Below are the code and all the weights of a small trained network. Each question names an input and a target symbol and asks about switching units off, where a switched-off unit gives its printed mean instead of its output.

import numpy as np


def w(rows, s, z=0):
    codes = np.array(rows[::2]) - 128.0
    scale = np.full(codes.shape[1], s)
    scale[-1] = z or s
    return codes * scale


def f(y):
    return y / 2 * (1 + np.tanh(0.7978845608 * (y + 0.044715 * y**3)))


def softmax(a):
    e = np.exp(a - a.max(-1, keepdims=True))
    return e / e.sum(-1, keepdims=True)


def log_softmax(a):
    a = a - a.max(-1, keepdims=True)
    return a - np.log(np.exp(a).sum(-1, keepdims=True))


def net(x, mask):
    ids = ['αβγζφω'.index(c) for c in x.split()]
    T = len(ids)
    res = E[ids] + P[:T]
    u = 0
    for l in range(2):
        q, k, v = (res @ M[l].T for M in (Q, K, V))
        z = softmax(np.where(np.tri(T) > 0, q @ k.T / 3**0.5, -1e9)) @ v
        res = res + np.where(mask[u], z, O[l][:, -1]) @ O[l][:, :-1]
        u += 1
        y = f(res @ A[l][:, :-1].T + A[l][:, -1])
        res = res + np.where(mask[u : u + 4], y, B[l][:, -1]) @ B[l][:, :-1]
        u += 4
    return log_softmax(res[-1] @ U[:, :-1].T + U[:, -1])


Q, K, V, O, A, B = {}, {}, {}, {}, {}, {}
E = w([
[140,120,171,98,109,101,131,63,121,78],'α',
[132,163,127,144,125,155,57,136,166,174],'β',
[108,137,106,136,146,165,98,163,120,253],'γ',
[101,97,154,141,122,153,184,96,99,110],'ζ',
[170,146,155,135,154,164,146,107,136,107],'φ',
[131,140,129,93,105,102,53,115,132,198],'ω',
],0.024)
P = w([
[123,170,61,126,85,140,120,74,124,121],'0',
[104,166,153,36,192,117,148,92,155,150],'1',
[130,120,113,215,207,71,111,113,125,127],'2',
[87,141,114,122,131,151,250,170,210,201],'3',
[158,32,163,200,80,100,123,74,143,139],'4',
[108,220,235,107,81,146,153,142,133,153],'5',
[155,128,213,199,115,109,123,167,146,144],'6',
],0.014)
Q[0] = w([
[141,77,2,174,162,73,125,107,113,111],'0.h1',
[184,66,203,211,107,123,82,136,83,146],'0.h1',
[119,137,124,98,94,181,159,51,171,171],'0.h1',
],0.0085)
K[0] = w([
[49,143,120,88,208,104,159,113,225,131],'0.h1',
[129,198,192,64,1,198,185,168,155,154],'0.h1',
[172,69,107,207,72,156,137,134,167,138],'0.h1',
],0.0084)
V[0] = w([
[232,199,131,159,178,84,130,133,233,12],'0.h1',
[173,107,102,3,70,22,94,128,88,150],'0.h1',
[57,125,158,101,131,102,208,115,62,60],'0.h1',
],0.0071)
O[0] = w([
[100,64,163,133,72,161,42,100,43,163,2],'0.h1',
[158,5,125,148,89,163,188,104,193,89,81],'0.h1',
[132,180,86,133,194,199,157,66,133,241,115],'0.h1',
],0.011,0.0083)
A[0] = w([
[159,108,181,158,176,127,129,163,146,143,139],'0.n1',
[58,89,254,134,146,187,82,49,43,160,112],'0.n2',
[194,129,188,70,192,98,101,117,163,148,252],'0.n3',
[153,148,90,211,13,223,119,69,90,122,136],'0.n4',
],0.0062,0.0016)
B[0] = w([
[48,136,48,99,4,135,220,99,31,121,185],'0.n1',
[193,173,88,134,43,120,112,133,102,163,221],'0.n2',
[101,71,80,254,100,137,198,108,57,166,255],'0.n3',
[144,190,120,23,80,80,94,127,173,147,160],'0.n4',
],0.0083,0.0049)
Q[1] = w([
[133,113,5,37,128,169,108,119,138,64],'1.h1',
[94,115,18,79,140,79,130,149,123,60],'1.h1',
[164,116,117,78,254,176,42,131,86,83],'1.h1',
],0.0054)
K[1] = w([
[35,100,158,221,177,135,77,151,63,135],'1.h1',
[181,120,219,174,71,123,156,188,153,167],'1.h1',
[59,59,245,253,114,136,191,140,75,192],'1.h1',
],0.0053)
V[1] = w([
[89,69,99,180,110,135,178,139,176,76],'1.h1',
[178,120,18,184,140,166,165,82,95,254],'1.h1',
[185,155,159,232,205,43,184,206,122,108],'1.h1',
],0.0056)
O[1] = w([
[94,136,38,43,41,188,104,86,254,110,99],'1.h1',
[192,123,74,99,86,66,95,179,127,171,254],'1.h1',
[70,130,86,64,40,97,150,98,56,78,104],'1.h1',
],0.0099,0.0044)
A[1] = w([
[138,1,115,110,16,103,140,240,111,83,131],'1.n1',
[69,236,98,119,186,34,109,126,56,105,153],'1.n2',
[110,162,122,122,155,64,198,161,189,85,15],'1.n3',
[200,105,188,116,191,157,104,160,99,124,3],'1.n4',
],0.0057,0.0025)
B[1] = w([
[176,71,140,138,188,168,98,133,104,116,210],'1.n1',
[87,148,149,84,143,145,164,123,89,76,246],'1.n2',
[177,122,50,113,113,127,141,128,80,192,201],'1.n3',
[110,101,142,99,96,252,99,165,96,110,168],'1.n4',
],0.014,0.011)
U = w([
[170,71,129,78,212,182,182,197,140,136,76],'α',
[91,155,142,111,252,145,175,139,106,126,240],'β',
[101,106,58,73,126,214,122,152,3,121,4],'γ',
[183,141,95,86,195,85,193,229,89,121,184],'ζ',
[82,92,150,76,221,165,121,213,68,81,123],'φ',
[145,91,119,85,120,195,185,128,141,188,99],'ω',
],0.0052,0.0048)

Each question gives the input, a string of symbols that net reads in full, and the target symbol t.
The units are the heads (3 rows each of Q, K, V and O) and the neurons (one row each of A and B). Each row of codes is followed by its name. A weight is (code - 128) times the scale printed after its matrix; where a second scale follows, it is the last column's (O, A, B and U).
mask holds one flag per unit, layer by layer, with each layer's heads first. A switched-off unit (its flag False) gives its mean, the last column of its rows in O or B, instead of its output. The means were averaged over made-up inputs and are rounded, as every weight is.
A unit's drop is (log p(t) with every unit on - log p(t) with that unit switched off) / (log p(t) with every unit on - log p(t) with every unit switched off).
The circuit of an input: a set's keep is (log p(t) with only the set's units on - log p(t) with every unit switched off) / (log p(t) with every unit on - log p(t) with every unit switched off). Starting from all 10 units, units are removed one at a time, each time the one whose removal leaves the highest keep (on an exact tie, the one counted first), for as long as the keep stays at least 0.8.
circuit, biggest first: the units of the circuit, biggest drop first
k most important neurons: the k neurons with the biggest drops, biggest first
k most important neurons of layer l: the k neurons of layer l with the biggest drops, biggest first
input ζ ζ ζ γ γ α, target ζ: most important neuron	(0.n3)
input ζ ζ ζ ζ α ω α, target α: circuit, biggest first	(0.h1 1.n1)
input ω α α, target ω: circuit, biggest first	(0.h1 1.h1)
input γ ζ ω, target γ: circuit, biggest first	(1.h1 0.h1)
input γ φ γ γ α, target γ: circuit, biggest first	(1.h1 0.h1 1.n3)
input γ β γ γ γ γ γ, target γ: circuit, biggest first	(1.h1 0.h1 0.n1 1.n3)
input γ γ ζ, target γ: circuit, biggest first	(1.h1 0.h1 1.n3)
input γ α ζ γ ω ω φ, target γ: circuit, biggest first	(1.h1 0.h1 0.n1)
input ζ β α, target φ: circuit, biggest first	(0.h1 1.n3)
input ζ ζ ω β γ, target φ: 2 most important neurons	(1.n3 1.n1)
input ζ β ζ ω α ζ, target ω: 4 most important neurons	(0.n3 1.n2 0.n2 1.n1)
input γ ζ ζ φ β ζ, target φ: 2 most important neurons	(1.n1 0.n3)
input γ γ γ β ζ, target φ: 2 most important neurons of layer 1	(1.n1 1.n3)
input α β γ ω ω φ, target α: circuit, biggest first	(0.h1 1.h1 0.n4)
input β β α, target φ: 2 most important neurons	(1.n3 0.n1)
input ω ζ ζ ζ α ζ ω, target β: circuit, biggest first	(0.h1 1.n3)
input ζ γ ζ ζ β, target β: circuit, biggest first	(0.h1)
input ω α ω, target ω: circuit, biggest first	(0.h1 1.h1)
input α φ ζ ω φ, target α: 2 most important neurons of layer 1	(1.n4 1.n2)
input γ ζ ζ, target γ: circuit, biggest first	(1.h1 0.h1)
input ω ζ β γ α, target ω: 2 most important neurons of layer 0	(0.n3 0.n2)
input ω ζ ω ζ ω β, target ω: 2 most important neurons	(0.n3 1.n2)
input φ γ ζ α γ ζ ω, target φ: 3 most important neurons	(1.n4 0.n4 0.n2)
input ω ζ ζ ω ω γ, target α: most important neuron	(1.n1)
input ζ γ β ζ ω, target β: 2 most important neurons of layer 1	(1.n3 1.n2)
input φ β ζ φ ζ γ γ, target φ: 2 most important neurons of layer 0	(0.n4 0.n3)
input β β φ, target φ: circuit, biggest first	(0.h1)
input ζ ω β α ζ ω ζ, target α: 2 most important neurons of layer 1	(1.n1 1.n2)
input φ β ω ζ α ζ β, target φ: 2 most important neurons of layer 0	(0.n4 0.n2)
input ω ζ φ φ, target ω: 2 most important neurons of layer 0	(0.n2 0.n3)
